Here is a tiny trained network, its code and every weight. The questions are about switching its units off for an input and a class, where a switched-off unit gives its printed mean instead of its output.

import numpy as np


def w(rows, s, z=0):
    codes = np.array(rows[::2]) - 128.0
    scale = np.full(codes.shape[1], s)
    scale[-1] = z or s
    return codes * scale


def norm(h):
    return h / np.sqrt((h * h).mean(-1, keepdims=True) + 1e-5)


def f(y):
    return np.maximum(y, 0)


def log_softmax(a):
    a = a - a.max(-1, keepdims=True)
    return a - np.log(np.exp(a).sum(-1, keepdims=True))


def net(x, mask):
    res = np.array(x, float).reshape(1, 4) / 4 @ E
    u = 0
    for l in range(2):
        y = f(norm(res) @ A[l][:, :-1].T + A[l][:, -1])
        res = res + np.where(mask[u : u + 16], y, B[l][:, -1]) @ B[l][:, :-1]
        u += 16
    return log_softmax(norm(res)[-1] @ U[:, :-1].T + U[:, -1])


A, B = {}, {}
E = w([
[254,185,150,64,199,93,193,11,91],'x0',
[116,130,104,123,140,134,115,113,123],'x1',
[68,204,58,127,49,59,193,107,214],'x2',
[157,78,66,219,203,110,163,183,239],'x3',
],0.008)
A[0] = w([
[62,201,138,102,72,103,154,103,145,96],'L0N0',
[126,139,174,141,129,155,172,139,148,162],'L0N1',
[109,115,72,182,90,142,171,82,88,76],'L0N2',
[26,125,165,142,31,138,114,163,67,108],'L0N3',
[141,183,153,165,194,135,146,87,190,35],'L0N4',
[105,218,54,142,2,91,202,71,210,140],'L0N5',
[51,89,136,146,147,135,86,183,206,88],'L0N6',
[119,131,91,85,92,124,231,184,113,68],'L0N7',
[111,200,191,50,134,64,103,87,71,108],'L0N8',
[46,184,84,125,27,108,163,138,206,89],'L0N9',
[107,152,172,86,61,78,113,65,92,30],'L0N10',
[18,208,176,76,53,153,81,147,125,2],'L0N11',
[39,66,173,132,65,134,62,103,93,99],'L0N12',
[185,157,94,91,238,61,156,159,174,14],'L0N13',
[128,131,149,75,112,200,64,143,52,85],'L0N14',
[179,133,133,167,148,121,125,53,104,82],'L0N15',
],0.0085,0.0069)
B[0] = w([
[145,36,16,84,196,112,147,165,79,180],'L0N0',
[96,147,79,148,118,135,86,98,109,149],'L0N1',
[128,162,139,129,107,161,121,147,160,133],'L0N2',
[93,121,156,209,157,123,164,19,133,192],'L0N3',
[109,93,113,154,145,108,139,67,48,149],'L0N4',
[142,15,145,84,130,2,120,75,111,246],'L0N5',
[151,92,84,44,113,146,135,200,100,178],'L0N6',
[109,134,186,120,142,179,147,131,98,143],'L0N7',
[150,181,134,77,104,138,108,203,125,195],'L0N8',
[192,232,167,191,242,85,47,154,133,207],'L0N9',
[181,142,33,125,174,123,107,182,106,165],'L0N10',
[121,47,115,190,127,77,187,24,130,173],'L0N11',
[54,105,195,176,93,151,146,96,140,179],'L0N12',
[59,107,205,219,138,118,167,51,113,169],'L0N13',
[73,175,184,120,86,136,162,158,222,175],'L0N14',
[109,186,108,140,143,95,120,177,109,160],'L0N15',
],0.0078,0.012)
A[1] = w([
[162,85,78,104,119,197,125,142,127,27],'L1N0',
[134,87,77,145,131,236,111,187,150,68],'L1N1',
[162,217,149,86,106,215,148,179,82,47],'L1N2',
[131,107,61,143,109,86,130,110,159,36],'L1N3',
[89,149,157,134,82,210,161,49,105,48],'L1N4',
[159,128,75,141,162,60,60,160,119,113],'L1N5',
[168,117,121,165,160,92,131,112,177,86],'L1N6',
[73,118,87,127,98,113,109,144,127,125],'L1N7',
[193,180,107,136,195,168,178,77,84,136],'L1N8',
[170,194,141,4,132,137,89,114,75,73],'L1N9',
[140,128,144,122,97,79,115,48,139,145],'L1N10',
[116,64,88,194,135,143,104,160,134,88],'L1N11',
[142,125,73,126,208,55,59,207,121,107],'L1N12',
[121,133,74,185,120,180,100,163,83,83],'L1N13',
[134,232,117,105,117,199,109,151,106,3],'L1N14',
[94,162,145,214,151,235,178,96,136,173],'L1N15',
],0.011,0.0037)
B[1] = w([
[178,97,77,74,114,99,166,153,96,140],'L1N0',
[155,111,42,106,174,54,167,64,102,170],'L1N1',
[41,55,105,241,221,71,96,68,138,169],'L1N2',
[115,115,157,163,160,170,120,123,158,173],'L1N3',
[135,178,161,153,160,197,26,170,233,164],'L1N4',
[97,149,125,144,94,237,151,161,158,228],'L1N5',
[49,176,159,140,139,160,121,100,159,205],'L1N6',
[171,157,173,145,163,125,97,93,114,150],'L1N7',
[64,136,214,152,61,206,30,165,232,205],'L1N8',
[172,107,33,87,114,69,197,138,77,202],'L1N9',
[135,67,24,153,177,175,172,125,57,214],'L1N10',
[128,141,116,55,144,108,155,87,72,193],'L1N11',
[148,192,198,107,16,216,96,171,126,254],'L1N12',
[104,76,148,128,127,60,165,60,132,148],'L1N13',
[72,48,174,244,164,92,141,18,143,153],'L1N14',
[254,219,116,43,56,150,132,235,149,199],'L1N15',
],0.0083,0.0098)
U = w([
[110,174,173,118,95,202,110,176,185,250],'0',
[81,94,122,176,185,87,132,30,108,22],'1',
[179,124,62,7,94,108,175,151,66,105],'2',
],0.019,0.0015)

Each question gives the input, the list of numbers given to net, and the class t.
The units are the neurons (one row each of A and B). Each row of codes is followed by its name. A weight is (code - 128) times the scale printed after its matrix; where a second scale follows, it is the last column's (A, B and U).
mask holds one flag per neuron, layer by layer. A switched-off neuron (its flag False) gives its mean, the last column of its row in B, instead of its output. The means were averaged over made-up inputs and are rounded, as every weight is.
A unit's drop is (log p(t) with every unit on - log p(t) with that unit switched off) / (log p(t) with every unit on - log p(t) with every unit switched off).
The circuit of an input: a set's keep is (log p(t) with only the set's units on - log p(t) with every unit switched off) / (log p(t) with every unit on - log p(t) with every unit switched off). Starting from the 12 units with the biggest drops (on a tie, the unit counted first), units are removed one at a time, each time the one whose removal leaves the highest keep (on an exact tie, the one counted first), for as long as the keep stays at least 0.8.
circuit, biggest first: the units of the circuit, biggest drop first
unit that matters most: the unit with the biggest drop
k most important neurons: the k neurons with the biggest drops, biggest first
k most important neurons of layer l: the k neurons of layer l with the biggest drops, biggest first
drop when u is switched off: that unit's drop, to one decimal
input [2,7,0,-6], class 1: 2 most important neurons of layer 1 : (L1N2 L1N14)
input [5,8,-4,-7], class 1: 2 most important neurons : (L1N2 L0N5)
input [7,3,-5,2], class 0: circuit, biggest first : (L1N8)
input [0,7,-7,-6], class 0: 2 most important neurons : (L0N14 L0N12)
input [0,8,-6,-2], class 0: 2 most important neurons of layer 1 : (L1N15 L1N4)
input [0,7,2,3], class 0: 4 most important neurons : (L1N12 L0N3 L0N9 L0N11)
input [-7,4,4,0], class 1: 2 most important neurons of layer 0 : (L0N3 L0N11)
input [-8,5,1,-8], class 1: 3 most important neurons of layer 0 : (L0N11 L0N0 L0N3)
input [8,-5,-1,7], class 0: 2 most important neurons of layer 1 : (L1N8 L1N15)
input [-7,-3,-7,1], class 2: 3 most important neurons of layer 1 : (L1N1 L1N15 L1N8)
input [0,8,-8,-3], class 0: 2 most important neurons : (L0N14 L0N6)
input [8,3,-2,-3], class 1: 2 most important neurons : (L0N5 L1N2)
input [7,-2,-2,-4], class 1: 3 most important neurons : (L1N2 L0N5 L1N14)
input [-8,0,5,-2], class 1: circuit, biggest first : (L0N3)
input [4,-5,-5,-4], class 1: 2 most important neurons : (L0N5 L1N2)
input [1,-6,-7,8], class 0: 2 most important neurons of layer 1 : (L1N9 L1N10)
input [4,7,-3,6], class 0: 2 most important neurons : (L0N5 L1N15)
input [-1,5,-5,5], class 2: drop when L0N9 is switched off : 0.6
input [8,8,-8,7], class 0: drop when L0N5 is switched off : 0.2
input [-2,-7,8,-6], class 1: unit that matters most : L0N5
input [3,6,4,-2], class 2: drop when L0N5 is switched off : 0.7
input [-1,-4,1,-3], class 1: drop when L1N7 is switched off : 0.0
